In the rows, 128 means zero.
Each row is followed by its class.
[134 109 134 139 167 131 168 128  97 122 110 189 125 207 113 111 142 115
 131 148 129 153 143 130 118 121 141 141 120 120 138 104 115 134 129  89
 138 124 139 145 116 116 120 100 118 107 147 118 132 125 123 139 123 112
 107 132 154 168 152 119 125 127 164 129 145 111 168] : V
[124 148 139 136 122 133 152 152   4 132 120  94 129  51 126 126 122 115
 128 135 159 140 137 124 136 134 123 132 131 129 130 125 113 106 129 106
 130 121 116 139 133 129 117 117 127 127 113 116 111 143 116 123 130 120
 149 138 104 155 170 159 127 105 128 104 138 112 128] : N
[129 115 134 137 149 148 126 149 120 133  66 129 110 145 112 120 126 130
 138 113 117 178 123 145 100 107 129 125 147 125 131 127 133 116 142  91
 130 117 167 182 113 108 115 125 115 133 137  73 143  86 125  94 123 153
 110 132 147   4 100 160 134 187 126 134 108 111 109] : V
[138 128 123 152 159 139 165 140 115 116 145 119 131 237 127 105 101 137
 148 119 128 178 132 156  84  97 133 181  99 132 161 114  80 136 161  93
 140 139 152 214 101 117 110 126 119 132 156  99 176 115 135  79 115 189
 108 138 133 123 131 153 146 217 167 131 112  87 129] : V
[127 127 135 126 144 138 161 131 124 140 125 168 111 183 127 110  75 135
 138 150 164 167 144 109 144 131 102 129 137 134 127  93 119 118 128 145
 122 103 112 123 137 128 113 123 133 148 129 153 129 125 130 132 127 109
 133 128 138 142 168 125 127 131 158 125 142 127 123] : V
[120 122 119 127 137  90 134 142 129 121 146 112 133 124 123 136 122 114
 131 135 122 123 159 145 118 121 131 127 135 127 107 100 109 144 160 118
 149 121  99 117 122 140 120 125 140 119 170 103 135 130 117 136 116 134
 142 139 102 139 161 127 126 130 167 115 122  77 110] : N
[118 102 124 143 150 131 149 151 116 116 117 140 148 249 114 132 117 127
 142 137 133 152 136 148 127 112 122 130 126 115 133 102  76 131 138 125
 145 127 120 154 131 126 112 133 141 126 156 132 142 107 135  96 127 157
 120 124 114 222 131 105 128 168 172 132  97 110 145] : V
[128 112 159 142 160 139 183 130 113 130 101 179 147 235 124 125 114 125
 169 153 153 157 146 138 100 134 149 143 110 124 118 102  96  90 135  64
 116  98 132 170 131 105 123  85 126 119 151 125 120  79 118 121 125 123
 121 134 112 140 188 176 117 126 145 137 122  96 165] : V
[131 128 110 118 141 124 145 143 127 125 134  87  99  89  97 117 129 128
 110 123 117 130 153 144 119 122 123 135 129 126 133 122 111 114 148 111
 124 125 127 156 133 135 140 118 140 141 149  95 123 139 139 143 101 114
 140 132 140 130 113 107 110 136 127 119 107  82 130] : N
[126 130 142 153 136 137 129 159  95 126 126 119 144 168 153 154 108 130
 140 132 161 120 145 142 129 109 129 130 132 125 117 100  88 107 125 126
 142 121 150 166 131  98 113 127 136 119 155 135 138 105 126  79 141 152
 129 129  76 150 141 128  64 149 119 124 109 107 138] : V
[121 127 137 135 164 117 142 148 127 145 113 181 116 156 117 114 133 125
 150 142 136 175 131 122 123 116 145 131 128 121 143 113 134 178 137 113
 135 115 143 134 123 130 126 121 135 134 133  99 135 116 111 110 135 124
 124 124 157 123 125 127 131 147 145 144 140 122 128] : V
[138  93 126 143 151 130 150 143 108 132 131 131 144 213 142 119 143 131
 162 127 106 134 155 123 128 127 128 140 124 108 138 119  98 145 111 109
 141 124 147 128 135 123 129 129 142 131 149 141 131 117 124 148 133 124
 127 120 112 208 121  71 122 113 154 133 125 157 133] : V
[139 122 114 140 126 136 131 137 136 108 127 111 132  51 104 128 118 131
 141 107  64 163 120 143 111 124 134 121 132 119 136 130 141 120 164 106
 118 122 131 133 115 110 138 142 135 132 131  65 137 120 131 142  94 130
 152 136 117 129 152 125 143  82 189 123  97 118 133] : N
[137 131 166 152 125 159 121  80 136 120 142  79 130  67 157 127  78 129
 138  84  76 153 135 119 126 143 117 114 140 124 132  69  92 120 105  59
 139 127  80 127  94 117  84 124 160 162 117  96 140 131 118 102 100 156
 118 118 109 150 169 132 162  93 184 124 184 170 133] : N
[123 123 113 125 165 125 129 140  77 149 108  74  99  48 124 105 139 123
 111 142  87 125 112 146 110 115 139 135 146 108 135 134 130 174 123  95
 137 139 160 170 145 145 127 131 110 127 128  70 134 137 109 136 111 136
 101 139 198 124  72 102 137 119 128 140 109  92 109] : N
[118 111 129 134 119 127  88 173 102 150 118 124 127 106 132 130 122 118
 126 121 123 138 119 154 146 135 124 111 136 117 127 116 122  87 126 128
 130 128 181 184 118 117 125 111 109 138 138 111 140 110 119  72 114 153
 136 119 117 126  89 124 148 152 111 132 110 126 121] : V
[135 162 122 136 144 139 129 124 129 114 145 110 115 201 133 130 121 124
 140 118 146 171 125 137 136 115 134 134 146 104 145 112  87 139 156 156
 126 145 102 184 121 161 123 131 127 127 126 133 156 129 148 111 133 174
 129 117 113 125 185 106 148 216 178 134 137 113 126] : V
[143 120 113 117 148 128 130 125 110 117 143  96 121 224 126 133  94 131
 129 126 124 149 134 165 119 113 121 123 138 120 136 107  69 155 120 111
 118 132 142 169 113 138 108 129 131 137 161 141 147 121 126 111 117 171
 123 120 126 145 136 126 151 175 163 135 122  84 136] : V
[130 120 136 154 147 142 174  99 120 121 144 160 139 252 128 127 120 125
 113 139 122 167 149 136 123 119 127 141 127 123 118 109  85 157 131 111
 135 117 114 144 110 136  74 126 142 124 184 146 129 115 136 157 137 129
 118  93 125 172 179 121 136 144 186 131  17 116 129] : V

Each row is followed by its class.
[135 125 127 129 118 108 123 107 147 133 130 131 134 126 133 127 144 131
 120 107 124 120 135 112 131 128 132 137 167 129 131 129 137 122 122  99
 129 109 152 131 120 125 141 143 132 106 150 136 129 124 104 145 132 133
 127 126 110 138 140 132  94 120 119 137 144 117 126] : Q394
[128 162 119 123 118 123 126 124 127 122 137 126 129 123 122 114 127 126
 130 103 125 146 143 119 122 141 126 137 133 106 114 132 139 141 117 117
 118 123 147 123 112 128 126 135 135 127 116  88 120 112 120 145 122 132
 140 132 132 160 120 121 104 141 128 133 127 108  95] : Q394
[135 143 122 133 120 143 117 148 119 121 141 128 125 108 123 123 147 128
 132 134 122 127 155 128 118 136 126 121 118 133 122 141 136 126 126 137
 109 125 134 136 126 140 134 131 128 136 133 151 163 125 137 119 126 138
 133 131 142 144 121 141 119 126 136 114 124 123 132] : Q394
[130 120 142 172 116 119  81 141 148 125 135 137 103 137 112 124 121 122
 124 123 118 111 163 121 124 150 124 165  88 119 136 115 109 121 134 143
 143 126  98 119 137 111 154 124 130 122  87 133 164 136 140 150 140 138
  94 137 136 117  92 127  94 156 157 109 148 161 146] : Q106
[139 133 108 105 113 121 110 130 143 124 113 139 139 134 119 119 121 134
 129 138 115 125 136 123 131 137 138 132 156 114 134 140 121 130 127  87
 116 142 152 124 124 134 116 137 127 130 127  64 115 111 140 149 129 133
 153 141 109 144 174 115 132 156  94 148 125 112  87] : Q394
[133 142 128 140 126 152  81 175 128 124 147 125 101 113  96 117 124 126
 123 127 117 124 155 135 116 131 124 126  74 124 112 136 100 126 114 151
 118 127 137 133 127 123 147 120 127 149  82 170 158 129 142 126 128 148
 124 128 149 118 111 116 109 147 143 110 120 129 138] : Q106
[129 148 130 144 115 131 113 144 128 119 145 143 110 109 122 107 141 129
 122 132 122 143 161 127 108 160 130 106 160 105 119 171 146 133 143 116
  82 119 165 125 128 135 136 130 125 110 135 162 139 120 106 117 127 121
 138 131 134 169 115 146  50 119 149 144 124 108 135] : Q394
[140 111 131 118 133 125 148 126 130 122 138 129 106 123 125 119 141 135
 127 121 130 123 119 139 125 115 135 122 110 145 116 143 146 141 129 154
 128 117 112 132 137 140 116 115 147 120 123 191 148 128  80 101 130 129
 121 134 129 128 119 122  95 108 143 122 127 129 174] : Q394
[123 150 117 116 111 138  89 147 125 125 123 133 121 140 119 127 141 129
 128 126 117 115 147 133 132 126 131 131 114 120 124 132 102 135 122 127
 124 128 124 126 124 120 132 124 121 140 102 103 135 120 144 172 119 150
 123 111 135 122 147  98 124 166 105 134  88 123  58] : Q741
[124 155 128 143 122 111 144 108 114 121 104 120 110 152 140 118 127 141
 133 149 135 161 139 131 145 148 128 117 190 113 131 151 132 139 155 132
 129 117 140 115 121 136 117 113 111 180 141  85 121 121 125 102 121  97
 121 140  89 161 137 110  71 138 131 160 110 169 142] : Q394
[128 139 115 137 130 143  81 187 115 123 118 122  95 112 113 126 121 140
 135 122 120 116 139 125 131 121 133 128  50 122 131 133  92 125 111 156
 128 150 103 130 136 137 146 123 108 148 111 155 140 129 166 132 140 143
 136 122 135  90 136 129 184 155 134 105 112 152 112] : Q106
[127 157 118 119 116 133 123 156 116 122 125 139 123 110 126 136 133 127
 142 131 136 131 144 128 100 160 132 116 131 119 118 159 130 136 126 130
 100 128 139 123 127 141 132 124 127 128 129 132 120 112 114 106 123 129
 142 141 134 146 149 134 112 123 134 132 115 111 122] : Q394
[134 133 122 118 126 129 118 145 140 122 162 137 110 129 132 120 125 125
 130 124 124 116 133 134 130 124 131 145  96 132 129 115 126 129 118 130
 130 135 107 133 119 124 127 121 128 127 101 127 128 132 130 144 120 137
 121 128 136 131 121 123 130 138 115 118 126 123 118] : Q741
[117 104 132 108 135 131 181 118 141 112 140 133 125 112 130 145 153 142
 123 103 125 129  91 122 129  97 136  96 153 140 110 147 136 127 117 120
 121 105 144 139 137 137 120 127 142 124 155 196 103 123 100 104 143 148
 149 110 119 111 156 132 146  87 112 140 123 129 159] : Q394
[129 148 130 137 110 142 107 142 117 128 127 118 117 138 122 123 126 128
 133 126 124 129 150 127 133 142 132 130 123 117 128 133 114 128 116 153
 134 120 107 125 129 114 126 130 117 136 101 129 154 128 135 126 130 127
 141 126 142 123 122 102  91 157 134 139 118 140 135] : Q106
[122 145 126 120 116 123 132 147 115 122 124 122 126  71 127 126 145 137
 131 129 132 140 141 127 118 120 128  98 154 120 115 161 126 148 127 126
 105 129 144 118 121 106 129 130 128 132 140 134 125 122 136  98 123 133
 150 124 123 141 153 131 128 123 124 137 108 105 130] : Q394
[140 137 124 129 116 129 117 135 138 127 143 136 108 122 126 123 144 124
 125 132 118  98 147 130  99 132 143 127 113 135 124 138 142 138 131 135
 131 121 129 121 120 105 131 120 140 119 114 166 160 124  99 123 130 138
 123 133 134 134 122 123  90 125 142 121 141 128 153] : Q394
[132 141 134 155 116 128 124 119 141 130 124 116 113 153 128 119 124 126
 130 129 129 137 141 114 121 141 130 149 117 115 137 113 135 129 142 154
 150 127 109 118 131 112 152 127 120 108 111 101 151 140 130 155 131  97
 103 158 134 142  96 126  82 142 154 140 139 136 136] : Q106
[130 133 105 122 123 137  98 140 136 124 121 126 127 145 126 126 127 122
 134 109 122  93 131 128 142 122 126 155  97 132 142 105 109 128 112 117
 146 136 119 129 118 142 134 125 133 146  90 103 145 128 144 153 130 152
  92 122 132 112 129 124 161 154 110 108 127 136 100] : Q741
